Here is a tiny trained network, its code and every weight. The questions are about switching its units off for an input and a class, where a switched-off unit gives its printed mean instead of its output.

import numpy as np


def w(rows, s, z=0):
    codes = np.array(rows[::2]) - 128.0
    scale = np.full(codes.shape[1], s)
    scale[-1] = z or s
    return codes * scale


def f(y):
    return y / 2 * (1 + np.tanh(0.7978845608 * (y + 0.044715 * y**3)))


def log_softmax(a):
    a = a - a.max(-1, keepdims=True)
    return a - np.log(np.exp(a).sum(-1, keepdims=True))


def net(x, mask):
    res = np.array(x, float).reshape(1, 8) / 4 @ E
    y = f(res @ A[0][:, :-1].T + A[0][:, -1])
    res = res + np.where(mask, y, B[0][:, -1]) @ B[0][:, :-1]
    return log_softmax(res[-1] @ U[:, :-1].T + U[:, -1])


A, B = {}, {}
E = w([
[97,201,107,144],'x0',
[234,116,181,126],'x1',
[156,95,35,172],'x2',
[63,127,141,254],'x3',
[81,68,86,98],'x4',
[35,119,187,111],'x5',
[163,57,184,100],'x6',
[200,148,171,176],'x7',
],0.007)
A[0] = w([
[165,146,166,203,34],'N0',
[170,130,26,137,222],'N1',
[215,31,242,127,235],'N2',
[108,90,205,111,41],'N3',
[136,230,139,101,138],'N4',
[92,59,128,165,169],'N5',
[28,117,105,160,173],'N6',
[117,88,67,4,106],'N7',
[151,89,157,142,109],'N8',
[186,110,88,211,220],'N9',
[136,254,151,88,254],'N10',
[155,229,151,116,222],'N11',
],0.01,0.0026)
B[0] = w([
[66,110,147,75,162],'N0',
[174,146,41,178,202],'N1',
[212,91,247,222,254],'N2',
[138,84,60,180,154],'N3',
[53,155,156,149,167],'N4',
[110,154,111,179,162],'N5',
[19,204,110,163,203],'N6',
[81,2,12,77,209],'N7',
[136,97,160,160,144],'N8',
[194,247,190,95,203],'N9',
[41,183,180,179,200],'N10',
[51,183,142,159,186],'N11',
],0.014,0.0087)
U = w([
[69,173,118,202,218],'0',
[2,120,151,60,83],'1',
[122,84,30,111,206],'2',
[169,86,148,174,91],'3',
[108,152,134,173,145],'4',
[80,145,105,157,1],'5',
[166,161,73,101,95],'6',
],0.0081,0.0051)

Each question gives the input, the list of numbers given to net, and the class t.
The units are the neurons (one row each of A and B). Each row of codes is followed by its name. A weight is (code - 128) times the scale printed after its matrix; where a second scale follows, it is the last column's (A, B and U).
mask holds one flag per neuron, in row order. A switched-off neuron (its flag False) gives its mean, the last column of its row in B, instead of its output. The means were averaged over made-up inputs and are rounded, as every weight is.
A unit's drop is (log p(t) with every unit on - log p(t) with that unit switched off) / (log p(t) with every unit on - log p(t) with every unit switched off).
The circuit of an input: a set's keep is (log p(t) with only the set's units on - log p(t) with every unit switched off) / (log p(t) with every unit on - log p(t) with every unit switched off). Starting from all 12 units, units are removed one at a time, each time the one whose removal leaves the highest keep (on an exact tie, the one counted first), for as long as the keep stays at least 0.8.
circuit, biggest first: the units of the circuit, biggest drop first
most important unit: the unit with the biggest drop
k most important neurons: the k neurons with the biggest drops, biggest first
drop of u: that unit's drop, to one decimal
input [-8,2,7,5,3,-5,-3,-2], class 6: most important unit	N9
input [4,-5,8,-8,-2,8,8,7], class 2: circuit, biggest first	[N9, N7, N10]
input [1,4,1,2,4,-2,7,-5], class 3: circuit, biggest first	[N2, N6]
input [-6,-2,-5,-3,-5,-4,1,-3], class 3: circuit, biggest first	[N6, N2]
input [0,-7,4,-1,-3,8,-6,-8], class 1: circuit, biggest first	[N2, N1]
input [-1,2,4,1,-4,0,3,3], class 3: circuit, biggest first	[N2, N6]
input [3,-3,1,-8,-5,2,5,-4], class 1: 2 most important neurons	[N1, N10]
input [1,7,-2,4,-8,3,6,-1], class 3: 2 most important neurons	[N2, N6]
input [4,1,6,1,-4,-7,2,-6], class 6: 2 most important neurons	[N9, N2]
input [-2,-4,5,0,4,-1,6,-2], class 2: drop of N7	0.1
input [0,-6,-2,-2,7,6,5,5], class 2: drop of N10	0.3
input [5,3,-8,-1,4,-1,-1,-1], class 1: drop of N2	0.6
